In the rows, zero is written as 128.
Known rows:
[138 131 113 134 107 122 136 131 153 102  97 113 121 134 122 117 112 152
  92 121 122 122 115 158 143 129] : (216)
[101 140 104 162 167 123 146 132 128 116 110 128 120 153 147 117 152 155
 125 120 103 124  96 155  95 152] : (1570)
[116 123 107 154 149 145 120 119 141 117  87 118 129 123 129 133 136 157
 103 105 106 125 120 167 106 143] : (1264)
[109 123 113 156 143 161 114 103 137 125  84 123 128 119 154 131 132 167
 109 118 108 112 123 172 104 137] : (1354)
[130 124 104 150 150 151 127 101 135 116  77 123 108 130 119 131 139 165
 107 107 106 138 120 159 102 142] : (1550)
[105 140 123 159 148 154 123 103 120 160  69  89 128 135 160 136 128 174
 103 119 129 104 132 182 109 123] : (1223)
[ 99 184 119 132 181 148 113 127 104 141  97 146 108 157 182 114 149 138
 172 134 108 143 155  94  39 131] : (1551)
[130 122 121 152 123 134 112 121 161 111 116 128 132 125 110 148 128 137
 121 128 112 137 133 155 113 159] : (407)
[131 142 137 132 148 116 153 122 108 118 172 136 137 160 139 115 137 111
 157 140 128 116  86 107 121 128] : (900)
[114 207 120 124 162 117 150 152 119 133  81 110 106 193 148  93 125 123
 145 138 127 149 154  97  75 109] : (1310)
[143  93 116 115 108 128 101 125 149  80 153 186 130  85 125 136 138 137
 119 113  95 131 127 106 119 158] : (1114)
[130 114 114 135 128 134 111 121 142 111 115 147 128 104 128 136 131 147
 112 116 108 126 129 141 119 149] : (1217)
[138 117 135 105 108 135 120 135 126 134 137 118 133 106 119 137 114 109
 133 132 148 127 138 111 149 108] : (1400)
[138 118 133 104 108 136 120 135 128 134 138 117 133 106 120 136 114 109
 135 132 148 129 138 110 149 107] : (1183)
[151 129 141 100 101 126  97 129 104 140 135 109 123 106 152 160 117 125
 144 129 153 125 133 119 144 109] : (1003)
[139 119 132 104 108 134 121 138 129 131 138 116 132 107 114 136 113 106
 133 131 147 133 137 112 151 109] : (1650)
[127 111 133 108 136 145 115 138 115 158 143 123 142  94 100 150 131  98
 147 123 146 137 154  98 133 115] : (229)
[138 118 130 104 109 134 124 139 129 133 138 117 133 109 114 137 115 108
 132 129 146 129 137 111 150 109] : (582)

Facts:
(1003) Ψ:(1352)
(1004) γ:(246) π:gromunir
(1010) γ:(816) Σ:(52) π:brutriba
(1015) γ:(632) π:migral
(1030) γ:(84) π:skostoklas
(1031) γ:(594) Σ:(718) π:sosko
(1037) γ:(1165) π:skostoklas
(1051) γ:(950) Σ:(1098)
(1055) γ:(1109) Σ:(191) π:liskaros
(1057) γ:(246) π:pligro
(1076) γ:(1606) Σ:(1173) π:setus
(1095) γ:(84) Σ:(865) π:vogur
(1098) γ:(950) π:flekla
(1099) γ:(1109) Σ:(1055) π:sosko
(1114) γ:(1003) π:sosko Ψ:(886)
(1118) γ:(802) Σ:(1672) π:vogur
(1122) γ:(1606)
(114) γ:(938) π:flekla Ψ:(183)
(1165) γ:(1424)
(1170) γ:(755)
(1172) Ψ:(720)
(1173) γ:(1606)
(1176) γ:(252) Σ:(1669) π:mastogun
(1183) γ:(195)
(1187) γ:(805) Σ:(1608),(1318)
(1195) γ:(252) π:gonukis Ψ:(805)
(1217) γ:(1003) π:vogur
(1223) γ:(84) π:mastogun Ψ:(1195)
(1242) γ:(816)
(1264) γ:(314) π:flekla
(1286) γ:(938) π:liskaros Ψ:(636)
(1294) γ:(337) Σ:(39) π:sosko
(1296) γ:(1606) Σ:(1076),(1422),(720) π:migral
(1310) γ:(514) Σ:(54),(1551) π:skostoklas
(1318) γ:(805) π:vogur
(1321) γ:(252) π:gromunir
(1341) γ:(1352) Σ:(1350)
(1348) γ:(514) π:flekla
(1350) γ:(1352) π:sosko
(1352) Ψ:(1354)
(1354) γ:(494) π:flekla Ψ:(498)
(1355) γ:(239) Σ:(900) π:gonukis
(1391) γ:(246) Σ:(1057),(203),(1004) π:befle
(1422) γ:(1606) π:sosko
(1423) γ:(89) π:setus
(145) γ:(1165) π:flekla
(1456) γ:(342) π:brutriba
(146) γ:(816) π:gonukis
(1504) γ:(514) π:gromunir
(1543) γ:(1313) π:skostoklas Ψ:(878)
(1550) γ:(483) π:flekla
(1551) γ:(514) Σ:(965) π:migral Ψ:(1223)
(1558) γ:(483) Σ:(752)
(1561) γ:(609) π:flekla
(1570) γ:(239) Σ:(879) π:flekla
(1573) γ:(1165) π:brutriba
(1598) γ:(89) Σ:(1687)
(1606) γ:(1313)
(1608) γ:(805)
(1623) γ:(609) π:brutriba
(1640) γ:(1313) Σ:(1543)
(1643) γ:(195) Σ:(183) π:vogur
(1650) γ:(755) Ψ:(145)
(1669) γ:(252) Σ:(1195),(862) π:driklozu Ψ:(203)
(1672) γ:(802) Σ:(1705) π:sosko
(1675) γ:(1127) π:rugin
(1687) γ:(89) Ψ:(407)
(1688) γ:(805)
(1700) γ:(89) Σ:(407),(1423)
(1704) γ:(1424) π:befle
(1705) γ:(802) Σ:(525) π:skostoklas
(183) γ:(195) π:liskaros Ψ:(1704)
(191) γ:(1109) Σ:(1055),(440) Ψ:(49)
(203) γ:(246) Σ:(1391),(629) π:sosko
(211) γ:(805) Σ:(1688) π:sosko
(212) γ:(756) π:driklozu
(216) γ:(558) π:driklozu
(226) γ:(89) Σ:(1423),(49) π:skostoklas
(227) γ:(252) π:pligro
(229) γ:(1172) Ψ:(950)
(230) γ:(120) π:flekla
(239) γ:(342)
(246) γ:(1400)
(252) γ:(120)
(258) γ:(342) π:vogur Ψ:(1675)
(273) γ:(582) Σ:(317),(288) π:mastogun
(288) γ:(582) π:pladru
(293) γ:(1127) π:flekla
(314) γ:(195)
(317) γ:(582) Σ:(273) π:migral
(325) γ:(84) π:driklozu
(337) γ:(120)
(362) γ:(229) Ψ:(1003)
(363) γ:(84) Σ:(325) π:gonukis
(39) γ:(337) π:migral Ψ:(1608)
(407) γ:(89) π:pligro Ψ:(1114)
(420) γ:(609) Σ:(800)
(430) γ:(938) π:driklozu
(433) γ:(632) π:skostoklas
(440) γ:(1109) Σ:(5) π:driklozu
(445) γ:(1003) Σ:(1114) π:pladru
(447) γ:(483) π:sosko
(464) γ:(246) π:rugin Ψ:(226)
(483) γ:(950)
(49) γ:(89) π:migral
(494) γ:(582)
(498) γ:(1127) Ψ:(962)
(5) γ:(1109) π:setus Ψ:(752)
(514) γ:(950)
(52) γ:(816)
(525) γ:(802) Σ:(1705) π:migral
(54) γ:(514) Σ:(1504) π:setus
(558) γ:(755)
(582) Ψ:(1650)
(594) γ:(1352)
(603) γ:(632) π:rugin
(619) γ:(756) π:brutriba
(629) γ:(246)
(636) γ:(342) Σ:(1456) Ψ:(39)
(653) γ:(609) π:pladru Ψ:(212)
(66) γ:(120) π:brutriba
(676) γ:(1400) π:driklozu Ψ:(216)
(687) γ:(483) Σ:(1558) π:migral
(690) γ:(805) Σ:(211)
(708) γ:(1606) π:gonukis
(718) γ:(594) Σ:(1031) π:brutriba Ψ:(1543)
(720) γ:(1606) π:driklozu Ψ:(582)
(722) γ:(229) π:vogur
(752) γ:(483) Σ:(1550) π:vogur Ψ:(191)
(789) γ:(1352) π:mastogun Ψ:(84)
(800) γ:(609) π:mastogun
(802) γ:(582)
(805) γ:(1109) Ψ:(1623)
(816) γ:(358)
(823) γ:(1183) Ψ:(1687)
(84) γ:(756) Ψ:(676)
(862) γ:(252) π:flekla
(865) γ:(84) π:pladru
(878) γ:(342) π:flekla Ψ:(1672)
(879) γ:(239) π:vogur Ψ:(1165)
(886) γ:(514) Σ:(54) π:liskaros Ψ:(293)
(89) γ:(1109)
(900) γ:(239) Σ:(1355) π:rugin
(938) γ:(632)
(950) Ψ:(653)
(962) γ:(252) Σ:(1669) π:migral
(965) γ:(514) Σ:(54) π:sosko
(985) γ:(1183) Σ:(823) π:skostoklas

Rows:
No name comes twice in this set of rows, the named rows included.
[137 118 131 105 112 131 126 140 130 132 138 120 136 107 111 137 114 104
 127 128 146 126 137 109 150 109]	(84)
[131 132 102 151 123 129 129 123 156  85  79 112 119 139 132 120 117 165
  87 111 105 120 102 179 127 137]	(145)
[126 124 116 140 136 131 129 130 137 129 102 121 130 121 111 132 126 141
 104 113 122 125 133 148 126 137]	(676)
[138 118 138 112  99 137 117 131 140 135 147 111 134 117 118 145 115 110
 140 138 149 135 145 115 142 117]	(1109)
[142 140 116 114 123 132 116 122 138 123  97 148 104 114 121 123 122 147
 118 126 118 146 156 111 110 134]	(1504)
[141 147 139 114 133 109 162 120 103 137 165 145 106 158 131 107 135 116
 157 153 140 139 113  89 130 122]	(1558)
[114 132 111 142 146 114 139 135 130 110 140 156 118 131 147 116 146 144
 138 133 104 129 102 128 106 155]	(1643)
[112 133 112 143 146 111 139 135 128 111 139 160 119 131 149 119 146 143
 132 132 104 123 101 128 106 156]	(1095)
[135 119 115 128 135 106 136 125 130  89 192 195 123 110 152 115 150 141
 160 142  94 125  78  98 108 172]	(1031)
[ 95 118 113 144 143 105 137 140 122 108 140 165 103 141 156 119 157 129
 131 135 105 133 104 138 115 152]	(1118)
[122 122 112 155 150 143 112 121 139 119  88 117 135 124 130 119 138 161
 110  96  98 132 125 174 115 143]	(230)

The same elements again, as new rows of numbers:
Known rows:
[159 144 137 126 137 135  93 113 106 169 129 126 136 114 160 110 168 160
  94 127 141 174 108 101 138 154 135 112 139 109  83 103 112 129  97  70
 118] : (1076)
[135 128 141 121 118 122 132 132 123 136 127 154 135 128 121 123 121 135
 129 113 120 102 143 136 125 123 142 151 117 122 126 130 125 120 119 141
 137] : (52)
[121 131 155 149 136 141 109 133 131 125 127 153 139 131 129 131 142 142
 119 134 104 120 146 129 130 140 166 146 113 146 130 127 130 146 126 134
 140] : (145)
[147 140 130 129 127 132 103 111 113 156 129 111 138 118 150 129 158 150
 109 133 127 159 114 110 113 155 146 105 142 126 113 118 108 127 119  90
 127] : (1223)
[124 124 135 127 120 131 122 127 127 142 128 138 139 137 120 123 131 133
 141 124 111 114 139 131 119 140 151 136 119 129 132 128 130 131 121 130
 141] : (1561)
[122 125 147 103 128 135 131 130 117 130 114 125 129 139 107 125 110 141
 123 122 116 120 149 132 128 111  96 135 121 134 125 119 132 115 140 145
 134] : (246)
[145 112 101 154 123 104 115 161 141 108 146 162 125 101 157 113 106 106
 134 132 176 103  64 113 167 125 135 100 170 117 160 107 128 158  80 131
 105] : (1391)
[120 125 145 102 128 135 131 129 118 128 115 124 129 139 108 125 110 141
 124 123 115 121 149 134 129 109  95 136 122 133 126 121 131 114 141 146
 134] : (342)
[121 127 134 128 119 135 118 129 119 144 133 144 150 141 114 141 141 134
 139 109 119 110 138 144 116 135 146 136 128 124 129 133 128 143 113 123
 134] : (1348)
[128 130 132 127 125 132 140 121 132 133 126 129 127 138 112 131 129 127
 136 122 114 120 152 135 111 133 143 147 106 130 123 138 132 121 140 136
 136] : (1341)
[144 134 118 114 114 124 115 108 110 168 131  98 139 122 147 121 149 142
 126 126 134 154 108 111 106 154 131  97 152 113 112 126 112 119 122  84
 128] : (789)
[158 140 120 139 137 112 148 130 134 109 136 138 103 103 144 134 124 117
  98 119 168 138 111 124 141 111 117 135 134 113 109 132 118 116 132 121
 102] : (183)
[118 125 146 101 129 133 131 129 117 128 116 125 130 138 109 126 110 140
 123 124 114 121 149 136 130 108  94 136 123 133 127 123 131 114 141 146
 134] : (632)
[131 127 111 144 136 131 108 122 130 138 140 117 129 122 144 122 144 125
 128 142 139 154 100 115 133 155 142 100 144 128 128 117 128 145 118  99
 118] : (1031)
[137 130 102 153 143 129 105 121 134 131 144 107 120 113 157 123 150 121
 121 149 155 170  81 107 138 158 137  85 157 128 124 114 127 151 117  86
 107] : (722)
[123 121 120 134 109 109  92  75 152 156 131 124 188 103 165 172 127 137
 117  63  73 116 167 164 153 159 146 160 100 204 155  84 140 121  60 127
 165] : (293)
[104 120 143 143 156  64 128 128 153 177 106 147 190 147 187 148  89  84
 129  92 110 106 155 149 126 134  94 150  97 165 124 159 128 149 140  61
 161] : (1687)
[144 138 147 122 122 129 101 119 105 160 127 135 148 117 149 123 151 159
 106 123 118 138 124 117 118 146 149 120 141 122 114 119 107 127 114 100
 135] : (288)

Rows:
No name comes twice in this set of rows, the named rows included.
[137 139 145 128 127 134 104 114 111 154 125 121 144 122 147 130 157 155
 108 129 114 149 128 115 111 151 151 119 135 130 113 126 110 129 126  98
 137]	(653)
[132 131 133 127 128 133 141 123 133 136 126 128 126 141 110 131 129 129
 135 121 115 117 152 129 110 134 144 145 102 130 123 133 131 121 138 135
 135]	(1640)
[121 119 129  80 115 125 144 125 112 144 116 110 130 145 102 118  99 132
 143 115 123 116 141 136 120 108  78 125 131 118 126 124 133 104 141 142
 134]	(229)
[133 131  99 151 144 133 102 119 127 136 151 112 127 119 149 134 158 121
 120 137 161 172  83 119 137 157 133  86 160 121 118 116 128 157 112  76
  99]	(752)
[117 130 159 118 140 142 119 132 120 114 113 137 129 134 114 135 121 148
 105 130 106 129 156 137 140 107 108 145 117 146 125 119 130 122 142 151
 133]	(1165)
[106 132  97 140 157 139 117 103 132 141 150  91 120 139 144 115 158 120
 134 160 123 189 115 119 129 161 135 102 117 126 115 120 147 137 133  82
 120]	(1099)
[110 120 181  89 117 169 174 157  87  80 137 125  77 128  72  80 126 184
 119 148 139 107 124  93 118  99 127 137 157  76 124 148 152 134 179 192
 116]	(1003)
[135 126 117 140 132 126 104 127 125 139 140 130 132 117 149 118 139 129
 125 137 141 144  96 115 138 150 142 103 150 123 129 113 126 146 107 101
 117]	(1350)
[124 122  98 177 155 134 112 139 157  96 150 135 108 117 144 125 134 100
 128 156 156 152  88 119 162 147 148 105 139 141 142 111 146 166 114 118
 101]	(1704)
[117 132 137 126 147  77 106  94 133 191 118 125 191 124 201 147 120 118
 102  83 102 144 151 146 135 147 100 144 105 164 106 130 123 128 111  50
 158]	(407)
[137 145 135 121 140 118 102 111  94 158 139 122 140 108 178 115 162 159
  86 135 126 174 109 111 135 138 132 113 141 108 104 115 109 120 110  77
 127]	(1423)
[129 128 112 145 134 133 106 124 125 138 143 122 136 124 140 136 153 126
 128 129 146 149  99 124 130 150 140 101 152 125 125 123 126 156 110  94
 113]	(447)
[143 123  93 133 128 116 113 123 127 148 146 108 125 113 155 110 134 117
 134 137 167 158  70 106 135 156 124  79 168 109 124 111 127 142 107  82
 105]	(879)
[152 153 103 166 144 148 165 154 132  13 162 159  29 123  44 154  96  98
 116 211 133 110 135 164  71  96 207 119 119 127 195 138  94  75 230 239
  82]	(962)

